Each row has two labels, one from each of two sets.
[ 2.25  0.32 -1.32 -0.60 -0.27 -3.05  0.11  0.75  1.54 -1.06 -1.53 -1.03
  0.16 -3.31 -0.06  1.61  1.70 -0.57 -0.60 -1.01 -1.77  0.17 -2.10 -0.86
  0.75 -0.32  1.21 -0.35 -0.22  1.37  3.27  1.47  0.16  0.46  0.96 -1.13
 -1.16 -2.39 -0.09 -2.45  0.87 -0.57] -> z15 D
[ 0.21  0.29 -1.06  1.74 -0.93 -2.35  2.56  1.38  2.07 -0.88 -1.92 -0.87
  1.39 -4.06 -1.99  1.33  1.17 -2.31 -1.75 -0.84 -0.59 -1.37 -3.03  0.37
  0.99 -0.12 -1.54 -0.73 -1.36  1.35  1.46  0.78 -0.12 -0.16 -0.08  0.11
 -0.99 -0.41  0.33 -1.02 -0.44  1.50] -> z15 R
[ 2.15  1.42 -1.12  0.12  0.83 -0.02  0.83 -0.19  0.43  0.79 -1.01 -0.57
 -0.65  0.15 -0.68 -0.53  1.62  1.08 -0.57  0.44 -0.72  0.24 -0.54  0.10
  0.00 -0.50  0.11 -1.35 -0.47  1.13  0.90  1.36 -0.08  0.25 -0.30 -0.62
 -1.38 -2.14 -0.39 -0.23  1.07 -0.59] -> z15 D
[ 0.95  2.12 -1.41  1.10 -0.62 -0.14 -1.98  0.76  1.83 -1.28 -0.58 -0.42
  3.05 -4.82 -2.32  0.10  2.48 -1.14 -1.94 -1.63  0.42 -0.46 -1.87  2.75
 -1.64 -0.21  2.45  1.13  1.00  0.76  3.27  2.38  0.55  0.17  1.41 -3.52
 -1.69 -1.10 -0.11 -3.39  0.70  1.15] -> z15 D
[ 1.07  2.13 -0.06  4.07  0.74 -0.28  2.00 -2.15  1.03  2.98 -0.21 -0.36
 -1.10  1.19 -1.36 -1.27 -0.29  1.39 -1.01  1.02  2.41 -2.21  1.20  1.71
 -0.54 -1.08 -0.58 -1.29 -0.01  1.21  1.21  0.13 -2.58 -0.11 -1.28 -1.00
 -1.51 -0.86 -0.08  0.16  0.08  0.06] -> z15 D
[ 1.89  1.18 -1.52 -0.63  1.14 -1.82  2.32  0.02 -0.12  0.85 -1.10 -0.43
 -0.23  0.62  0.20  1.21  1.02  0.98 -0.25  1.17 -0.84 -0.16 -0.45 -1.16
  1.37 -0.68 -1.46 -2.04 -1.30  0.95  0.69 -0.58  0.25  0.14 -1.43  2.07
 -1.74 -3.23 -0.15 -0.08 -0.30 -0.45] -> Z47 D
[-0.09 -0.96 -0.71 -1.61 -1.25 -3.46  1.49  2.21  0.80 -3.05 -1.22 -0.99
  1.06 -4.58  0.14  2.84  0.96 -3.07 -0.75 -1.71 -2.85  0.34 -4.12 -1.78
  2.16  0.38 -1.06  0.23 -1.44  0.60  1.83 -0.11  1.70 -0.21  1.07  1.47
  0.27 -0.41  0.78 -1.77 -0.84  1.10] -> z125 R
[ 1.48  0.40 -0.19  0.88  0.19 -0.08 -0.16 -1.01  0.43  1.08 -0.17  0.00
 -0.25 -0.05 -0.52 -0.22  0.33  1.08 -0.23  0.26 -0.40 -0.05 -0.62 -0.41
 -0.80 -0.85  0.14 -0.66 -0.03  0.32  1.13  0.75 -0.97  0.37  0.16 -1.05
 -0.30 -0.61 -0.86 -0.38  1.20 -0.81] -> z15 D
[ 3.31  1.37 -1.75 -0.84 -1.03 -2.31  0.75  2.38  1.09 -4.31 -1.53 -1.86
  1.13 -6.16 -0.63  2.38  2.83 -2.09 -1.65 -2.76 -2.54 -0.87 -6.77 -1.04
  1.03  0.09 -0.34  0.74 -1.36  0.96  2.08  1.98  2.15 -0.21  1.77 -0.77
 -1.55 -1.17 -1.92 -3.83  0.59  0.05] -> z125 D
[ 0.57 -0.82 -1.57 -1.92 -0.02 -2.67  1.84  1.33 -0.39 -1.01 -1.19 -0.04
  1.20 -2.20  0.09  2.38  0.63 -1.00 -0.04  0.35 -1.92  0.15 -2.26 -1.18
  1.70 -0.84 -1.90 -0.34 -1.40  0.34  0.98 -0.28  1.41  0.08 -0.55  2.04
 -0.62 -2.35  0.99 -0.35 -1.25  1.23] -> Z47 R
[ 1.94  1.39 -0.37  1.91  0.31  0.22  1.51 -1.06 -0.48  0.93 -0.41 -1.08
 -0.96  0.56 -0.43 -0.06  0.61  1.24 -1.00  0.31  0.56 -1.63 -1.85 -0.21
 -0.18 -0.50 -1.33 -0.96 -1.04 -0.02 -0.83  0.01 -0.98 -0.16 -0.58  0.20
 -1.46 -0.41 -2.41 -0.31  0.43 -0.98] -> z15 D
[ 1.39  0.57 -0.04  2.10  0.36  0.62  0.83 -1.39  0.75  2.10 -0.33 -0.46
 -1.14  1.59 -0.83 -1.05  0.16  1.61 -0.49  0.84  0.08  0.01  0.46 -0.05
 -0.82 -0.97  0.13 -1.68 -0.02  1.27  1.04  1.11 -2.19  0.21 -0.43 -0.70
 -0.36 -0.38 -0.49  0.68  1.18 -1.36] -> z15 D
[-0.69 -0.62  0.19  2.57 -0.87 -2.21  2.59 -0.42  2.41  1.24 -0.76  0.08
  0.28 -1.24 -1.90  0.42 -0.95 -1.17 -1.09  0.67  0.31 -0.59 -0.93 -0.02
  0.83 -0.79 -1.58 -1.64 -1.07  0.83  0.88 -0.40 -1.93 -0.21 -0.69  1.25
 -0.32  0.59  1.72  0.75 -0.80  0.76] -> z15 R
